Below is a small trained network, with its code and all its weights. Each question gives an input and a class and asks what happens when units are switched off, that is, made to give their printed mean instead of their output.

import numpy as np


def w(rows, s, z=0):
    codes = np.array(rows[::2]) - 128.0
    scale = np.full(codes.shape[1], s)
    scale[-1] = z or s
    return codes * scale


def norm(h):
    return h / np.sqrt((h * h).mean(-1, keepdims=True) + 1e-5)


def f(y):
    return np.maximum(y, 0)


def log_softmax(a):
    a = a - a.max(-1, keepdims=True)
    return a - np.log(np.exp(a).sum(-1, keepdims=True))


def net(x, mask):
    res = np.array(x, float).reshape(1, 7) / 4 @ E
    u = 0
    for l in range(2):
        y = f(norm(res) @ A[l][:, :-1].T + A[l][:, -1])
        res = res + np.where(mask[u : u + 7], y, B[l][:, -1]) @ B[l][:, :-1]
        u += 7
    return log_softmax(norm(res)[-1] @ U[:, :-1].T + U[:, -1])


A, B = {}, {}
E = w([
[114,164,154,97,145,106,141,121,95,111,119],'x0',
[154,179,114,70,9,20,77,118,158,166,106],'x1',
[99,200,47,79,181,205,115,122,206,144,146],'x2',
[2,130,130,151,91,83,162,29,156,62,205],'x3',
[131,91,136,107,118,158,103,111,149,134,149],'x4',
[167,91,81,108,121,102,189,111,118,107,101],'x5',
[100,96,146,150,122,142,109,129,174,176,135],'x6',
],0.0077)
A[0] = w([
[162,18,181,191,120,82,89,157,9,92,147,43],'0.n0',
[229,133,140,89,141,164,29,163,53,218,60,78],'0.n1',
[143,221,29,47,196,230,156,136,223,104,135,7],'0.n2',
[177,148,161,140,130,223,178,254,104,184,74,69],'0.n3',
[106,70,155,111,196,203,73,109,140,64,67,114],'0.n4',
[137,185,68,93,172,140,84,85,195,98,66,32],'0.n5',
[181,124,192,174,31,142,173,80,58,127,40,58],'0.n6',
],0.0058,0.0016)
B[0] = w([
[124,168,236,153,183,175,146,101,181,143,131,216],'0.n0',
[75,123,114,70,89,142,173,177,135,95,104,241],'0.n1',
[140,128,244,184,124,107,145,121,170,147,117,253],'0.n2',
[91,114,70,77,132,151,177,122,119,119,164,232],'0.n3',
[128,186,105,166,151,115,154,130,94,109,82,189],'0.n4',
[138,120,190,132,63,86,124,95,146,120,146,186],'0.n5',
[140,168,154,139,76,154,87,117,194,165,167,189],'0.n6',
],0.011,0.0066)
A[1] = w([
[40,125,128,175,66,127,122,79,112,84,215,110],'1.n0',
[91,141,111,215,105,158,132,98,108,51,140,80],'1.n1',
[117,158,94,61,7,57,2,158,117,127,128,255],'1.n2',
[123,113,135,159,181,161,140,126,76,76,144,9],'1.n3',
[72,156,106,189,147,183,106,151,91,64,93,61],'1.n4',
[113,135,103,183,248,190,139,91,40,138,108,78],'1.n5',
[140,157,171,182,98,125,149,117,188,168,122,150],'1.n6',
],0.008,0.00097)
B[1] = w([
[127,145,73,72,118,198,235,212,84,85,83,227],'1.n0',
[98,79,83,73,2,117,101,172,167,189,128,190],'1.n1',
[135,42,59,202,213,87,108,88,113,180,125,217],'1.n2',
[111,136,66,144,130,70,91,90,75,197,142,174],'1.n3',
[210,94,95,117,117,46,133,183,190,187,119,174],'1.n4',
[171,97,68,149,170,60,32,26,105,116,106,197],'1.n5',
[216,190,188,117,173,162,52,153,94,70,152,254],'1.n6',
],0.009,0.0083)
U = w([
[153,166,248,135,148,108,127,88,203,87,143,254],'0',
[150,68,34,153,170,2,66,59,131,173,121,28],'1',
[61,105,48,35,46,151,213,180,106,124,133,35],'2',
],0.0088,8.5e-05)

Each question gives the input, the list of numbers given to net, and the class t.
The units are the neurons (one row each of A and B). Each row of codes is followed by its name. A weight is (code - 128) times the scale printed after its matrix; where a second scale follows, it is the last column's (A, B and U).
mask holds one flag per neuron, layer by layer. A switched-off neuron (its flag False) gives its mean, the last column of its row in B, instead of its output. The means were averaged over made-up inputs and are rounded, as every weight is.
A unit's drop is (log p(t) with every unit on - log p(t) with that unit switched off) / (log p(t) with every unit on - log p(t) with every unit switched off).
The circuit of an input: a set's keep is (log p(t) with only the set's units on - log p(t) with every unit switched off) / (log p(t) with every unit on - log p(t) with every unit switched off). Starting from the 12 units with the biggest drops (on a tie, the unit counted first), units are removed one at a time, each time the one whose removal leaves the highest keep (on an exact tie, the one counted first), for as long as the keep stays at least 0.8.
circuit, biggest first: the units of the circuit, biggest drop first
k most important neurons: the k neurons with the biggest drops, biggest first
k most important neurons of layer l: the k neurons of layer l with the biggest drops, biggest first
drop of u: that unit's drop, to one decimal
input [2,4,3,0,-5,-7,8], class 1: circuit, biggest first : 1.n2; 0.n0
input [-6,5,3,-8,5,-8,1], class 2: circuit, biggest first : 0.n1
input [7,6,-3,-8,-2,8,7], class 2: 2 most important neurons : 0.n1; 1.n5
input [-6,1,-8,-7,0,3,4], class 0: 4 most important neurons : 0.n0; 0.n6; 1.n0; 1.n1
input [-2,-2,5,5,-5,6,6], class 0: 2 most important neurons : 0.n2; 0.n3
input [0,-8,6,3,2,6,4], class 1: 2 most important neurons of layer 0 : 0.n4; 0.n0
input [-5,-8,6,0,7,-3,-1], class 1: 4 most important neurons : 1.n5; 0.n4; 0.n0; 0.n6
input [-6,-7,7,8,-4,-5,-3], class 2: 4 most important neurons : 1.n0; 0.n0; 1.n1; 1.n2
input [-5,0,1,-1,-4,8,1], class 0: 3 most important neurons : 0.n1; 1.n2; 1.n0
input [1,-5,-1,-5,1,7,-8], class 1: 4 most important neurons of layer 1 : 1.n5; 1.n0; 1.n3; 1.n1
input [-4,6,8,-5,7,-4,-6], class 0: 2 most important neurons : 0.n2; 1.n5
input [5,0,5,-8,-7,-6,2], class 2: 3 most important neurons of layer 0 : 0.n1; 0.n3; 0.n0
input [-6,-4,1,-4,1,-5,3], class 1: 3 most important neurons : 0.n4; 1.n5; 1.n0
input [-8,3,2,6,5,-4,-5], class 2: circuit, biggest first : 1.n0
input [7,-7,6,3,-1,6,7], class 1: 2 most important neurons of layer 0 : 0.n4; 0.n6
input [-5,4,-1,4,-5,-8,-1], class 1: 3 most important neurons : 1.n2; 0.n0; 0.n3
input [-2,2,-5,-7,8,5,-8], class 2: 2 most important neurons of layer 0 : 0.n1; 0.n2
input [1,1,-2,4,-6,-4,-4], class 2: 2 most important neurons : 0.n2; 1.n0
input [-1,-8,5,-8,-3,-3,1], class 1: 3 most important neurons : 1.n5; 1.n0; 0.n4
input [-3,8,2,5,0,-8,-5], class 1: circuit, biggest first : 1.n2
input [-5,4,3,8,-8,-2,5], class 2: drop of 1.n0 : 1.3
input [8,-1,-1,-5,-6,-7,-3], class 2: drop of 0.n1 : 0.4
input [2,-6,2,4,4,-4,3], class 1: drop of 1.n5 : 0.5
input [-4,-4,3,7,8,-1,-8], class 2: drop of 1.n0 : 1.2
